Below is a small trained network, with its code and all its weights. Each question gives an input and a target symbol and asks what happens when units are switched off, that is, made to give their printed mean instead of their output.

import numpy as np


def w(rows, s, z=0):
    codes = np.array(rows[::2]) - 128.0
    scale = np.full(codes.shape[1], s)
    scale[-1] = z or s
    return codes * scale


def f(y):
    return np.maximum(y, 0)


def softmax(a):
    e = np.exp(a - a.max(-1, keepdims=True))
    return e / e.sum(-1, keepdims=True)


def log_softmax(a):
    a = a - a.max(-1, keepdims=True)
    return a - np.log(np.exp(a).sum(-1, keepdims=True))


def net(x, mask):
    ids = ['ΘΞΣΦδζηλ'.index(c) for c in x.split()]
    T = len(ids)
    res = E[ids] + P[:T]
    r = res
    for j in range(2):
        rows = slice(2 * j, 2 * j + 2)
        q, k, v = (r @ M[0][rows].T for M in (Q, K, V))
        z = softmax(np.where(np.tri(T) > 0, q @ k.T / 2**0.5, -1e9)) @ v
        o = O[0][rows]
        res = res + np.where(mask[j], z, o[:, -1]) @ o[:, :-1]
    y = f(res @ A[0][:, :-1].T + A[0][:, -1])
    res = res + np.where(mask[2:6], y, B[0][:, -1]) @ B[0][:, :-1]
    return log_softmax(res[-1] @ U[:, :-1].T + U[:, -1])


Q, K, V, O, A, B = {}, {}, {}, {}, {}, {}
E = w([
[131,164,150,192,240,165,185],'Θ',
[80,111,193,173,159,186,137],'Ξ',
[120,195,132,147,140,131,217],'Σ',
[101,195,80,127,13,105,92],'Φ',
[89,82,202,128,77,127,90],'δ',
[203,217,120,197,98,133,51],'ζ',
[100,125,87,184,12,147,148],'η',
[54,179,173,70,177,130,80],'λ',
],0.011)
P = w([
[201,235,170,33,13,164,130],'0',
[47,121,185,164,105,132,215],'1',
[2,103,148,165,85,141,158],'2',
[15,109,111,128,67,120,98],'3',
[42,101,147,131,91,186,99],'4',
[48,105,155,135,61,199,66],'5',
],0.006)
Q[0] = w([
[220,89,39,58,196,42,130],'head 1',
[147,49,113,109,182,70,56],'head 1',
[44,254,130,147,76,207,177],'head 2',
[192,79,67,100,128,72,254],'head 2',
],0.0068)
K[0] = w([
[103,6,87,206,115,137,247],'head 1',
[185,136,59,182,123,165,255],'head 1',
[188,173,129,44,16,180,98],'head 2',
[58,75,55,195,120,143,106],'head 2',
],0.0078)
V[0] = w([
[101,106,100,191,22,167,228],'head 1',
[217,157,138,255,160,159,135],'head 1',
[96,127,104,159,229,195,206],'head 2',
[97,12,219,186,143,230,101],'head 2',
],0.008)
O[0] = w([
[228,93,189,77,16,229,106,131],'head 1',
[219,182,59,183,127,221,69,9],'head 1',
[53,172,55,31,168,206,183,2],'head 2',
[60,232,162,254,44,83,195,15],'head 2',
],0.0084,0.0038)
A[0] = w([
[76,224,53,169,254,179,59,23],'neuron 1',
[225,99,62,223,76,222,140,13],'neuron 2',
[84,96,85,110,79,155,44,121],'neuron 3',
[173,189,40,111,206,137,245,3],'neuron 4',
],0.0058,0.0037)
B[0] = w([
[84,133,79,154,87,41,215,162],'neuron 1',
[89,90,46,165,42,99,206,210],'neuron 2',
[123,104,135,135,254,146,125,253],'neuron 3',
[83,163,45,95,55,54,110,145],'neuron 4',
],0.0084,0.0027)
U = w([
[87,150,40,68,120,161,134,127],'Θ',
[91,254,199,127,99,188,121,121],'Ξ',
[125,110,105,3,152,223,185,156],'Σ',
[196,44,173,69,142,104,145,43],'Φ',
[138,148,235,166,98,87,135,4],'δ',
[190,108,64,205,203,113,100,175],'ζ',
[120,56,132,128,71,147,182,65],'η',
[91,116,123,126,210,19,108,245],'λ',
],0.0059,0.0036)

Each question gives the input, a string of symbols that net reads in full, and the target symbol t.
The units are the heads (2 rows each of Q, K, V and O) and the neurons (one row each of A and B). Each row of codes is followed by its name. A weight is (code - 128) times the scale printed after its matrix; where a second scale follows, it is the last column's (O, A, B and U).
mask holds one flag per unit, heads first, then neurons. A switched-off unit (its flag False) gives its mean, the last column of its rows in O or B, instead of its output. The means were averaged over made-up inputs and are rounded, as every weight is.
A unit's drop is (log p(t) with every unit on - log p(t) with that unit switched off) / (log p(t) with every unit on - log p(t) with every unit switched off).
The circuit of an input: a set's keep is (log p(t) with only the set's units on - log p(t) with every unit switched off) / (log p(t) with every unit on - log p(t) with every unit switched off). Starting from all 6 units, units are removed one at a time, each time the one whose removal leaves the highest keep (on an exact tie, the one counted first), for as long as the keep stays at least 0.8.
circuit, biggest first: the units of the circuit, biggest drop first
top k neurons: the k neurons with the biggest drops, biggest first
heads that matter: for each layer, one digit per head in row order, 1 if its drop is at least 0.15 and else 0, layers parted by /
drop of u: that unit's drop, to one decimal
input δ λ Ξ Ξ Θ Ξ, target δ: heads that matter	01
input Φ Σ Φ δ, target Φ: circuit, biggest first	[head 1; head 2]
input Φ ζ Φ λ, target Φ: heads that matter	11
input δ λ Φ, target δ: circuit, biggest first	[head 2]
input Φ λ λ, target Φ: heads that matter	01
input λ Θ λ η Ξ Φ, target λ: heads that matter	10
input Ξ η Φ Ξ, target Ξ: circuit, biggest first	[head 2; head 1]
input Σ η Θ, target Σ: heads that matter	11
input Φ Ξ Φ, target Φ: circuit, biggest first	[head 2; head 1]
input ζ ζ Θ Φ ζ Σ, target ζ: circuit, biggest first	[head 1; head 2]
input Σ Φ λ, target Σ: heads that matter	01
input Φ Θ Φ Σ Σ, target Φ: heads that matter	11
input λ λ Ξ λ ζ η, target λ: heads that matter	10
input Σ η δ Θ Ξ Φ, target Σ: top neuron	[neuron 3]
input δ Ξ Θ, target δ: drop of head 2	0.8
input δ λ λ Ξ, target δ: drop of head 1	0.0
input λ Σ η Φ λ Ξ, target λ: drop of head 1	1.0
